Here is a tiny trained network, its code and every weight. The questions are about switching its units off for an input and a class, where a switched-off unit gives its printed mean instead of its output.

import numpy as np


def w(rows, s, z=0):
    codes = np.array(rows[::2]) - 128.0
    scale = np.full(codes.shape[1], s)
    scale[-1] = z or s
    return codes * scale


def f(y):
    return y / 2 * (1 + np.tanh(0.7978845608 * (y + 0.044715 * y**3)))


def log_softmax(a):
    a = a - a.max(-1, keepdims=True)
    return a - np.log(np.exp(a).sum(-1, keepdims=True))


def net(x, mask):
    res = np.array(x, float).reshape(1, 4) / 4 @ E
    y = f(res @ A[0][:, :-1].T + A[0][:, -1])
    res = res + np.where(mask, y, B[0][:, -1]) @ B[0][:, :-1]
    return log_softmax(res[-1] @ U[:, :-1].T + U[:, -1])


A, B = {}, {}
E = w([
[65,91,146,145,152,92,177,55,150],'x0',
[116,117,212,135,77,87,182,176,76],'x1',
[132,248,32,92,137,60,197,111,109],'x2',
[124,97,161,69,169,44,115,207,167],'x3',
],0.011)
A[0] = w([
[52,95,141,71,170,111,173,88,187,156],'N1',
[93,188,108,111,157,119,125,125,121,46],'N2',
[188,141,89,122,140,156,67,170,111,71],'N3',
[134,149,107,202,73,158,145,92,83,153],'N4',
[125,144,143,53,178,73,137,181,148,62],'N5',
[118,188,146,102,88,89,155,113,104,98],'N6',
[166,145,115,122,115,120,125,133,118,1],'N7',
[148,94,168,63,164,98,111,142,178,102],'N8',
[184,167,66,88,185,146,81,71,248,138],'N9',
[75,123,133,188,162,83,161,89,159,28],'N10',
[135,160,69,120,146,108,166,153,152,58],'N11',
[178,169,153,78,73,119,116,179,85,163],'N12',
],0.012,0.0052)
B[0] = w([
[127,69,119,98,120,120,175,183,75,208],'N1',
[58,50,161,127,98,249,57,163,121,167],'N2',
[99,71,113,44,184,170,205,120,93,174],'N3',
[158,114,37,152,63,83,104,253,99,221],'N4',
[94,150,49,183,80,89,107,196,113,199],'N5',
[141,143,254,166,106,183,75,153,131,188],'N6',
[63,103,91,110,115,211,150,166,155,131],'N7',
[129,168,79,186,86,148,76,161,57,198],'N8',
[231,101,180,165,92,105,163,145,118,252],'N9',
[96,104,92,25,174,189,169,182,84,170],'N10',
[112,73,186,137,88,188,79,171,134,184],'N11',
[161,96,137,51,168,92,144,99,36,208],'N12',
],0.0084,0.013)
U = w([
[101,68,236,159,100,212,26,152,130,109],'0',
[186,101,186,153,112,86,173,141,112,255],'1',
[117,132,3,167,102,105,88,157,103,80],'2',
[104,94,89,21,160,150,201,130,82,105],'3',
[147,146,144,153,120,80,128,94,124,224],'4',
[76,140,137,107,142,122,101,73,189,77],'5',
[84,158,139,126,164,146,121,107,192,75],'6',
[99,149,124,110,186,131,126,97,189,78],'7',
],0.011,0.0093)

Each question gives the input, the list of numbers given to net, and the class t.
The units are the neurons (one row each of A and B). Each row of codes is followed by its name. A weight is (code - 128) times the scale printed after its matrix; where a second scale follows, it is the last column's (A, B and U).
mask holds one flag per neuron, in row order. A switched-off neuron (its flag False) gives its mean, the last column of its row in B, instead of its output. The means were averaged over made-up inputs and are rounded, as every weight is.
A unit's drop is (log p(t) with every unit on - log p(t) with that unit switched off) / (log p(t) with every unit on - log p(t) with every unit switched off).
The circuit of an input: a set's keep is (log p(t) with only the set's units on - log p(t) with every unit switched off) / (log p(t) with every unit on - log p(t) with every unit switched off). Starting from all 12 units, units are removed one at a time, each time the one whose removal leaves the highest keep (on an exact tie, the one counted first), for as long as the keep stays at least 0.8.
units of the circuit, in order: the units of the circuit, biggest drop first
most important unit: the unit with the biggest drop
top k neurons: the k neurons with the biggest drops, biggest first
input [6,-6,-5,-6], class 1: units of the circuit, in order : [N9, N2, N11]
input [1,-6,8,-2], class 0: most important unit : N2
input [4,3,7,-7], class 0: units of the circuit, in order : [N6, N2]
input [8,0,-6,7], class 3: units of the circuit, in order : [N1, N10]
input [-5,3,6,3], class 0: units of the circuit, in order : [N6, N11]
input [8,2,-7,-2], class 3: units of the circuit, in order : [N10, N6, N1]
input [-4,3,5,-2], class 0: units of the circuit, in order : [N6, N11]
input [-5,1,5,4], class 0: units of the circuit, in order : [N11, N6]
input [8,2,-6,-7], class 3: units of the circuit, in order : [N10, N6]
input [-3,0,5,0], class 0: units of the circuit, in order : [N11, N2, N6]
input [-4,3,-3,2], class 3: units of the circuit, in order : [N9, N6]
input [-7,6,4,5], class 3: top 2 neurons : [N12, N9]
input [-3,-5,5,0], class 0: units of the circuit, in order : [N2, N11]
input [-8,5,6,6], class 3: units of the circuit, in order : [N12]
input [-1,-6,4,2], class 1: top 2 neurons : [N9, N6]
input [7,8,8,6], class 0: top 3 neurons : [N6, N11, N2]
input [-5,-2,4,-4], class 3: top 2 neurons : [N3, N5]
input [-2,-6,-6,-8], class 2: top 4 neurons : [N4, N6, N11, N2]
input [-8,-2,-2,-8], class 2: top 2 neurons : [N4, N10]
input [-7,5,4,7], class 2: most important unit : N5
input [5,-7,-7,-8], class 2: top 4 neurons : [N4, N6, N11, N2]
input [-3,8,-5,-7], class 1: top 2 neurons : [N5, N8]
input [1,-8,-7,-1], class 1: top 2 neurons : [N9, N2]
input [-3,-3,7,-1], class 0: top 2 neurons : [N2, N11]
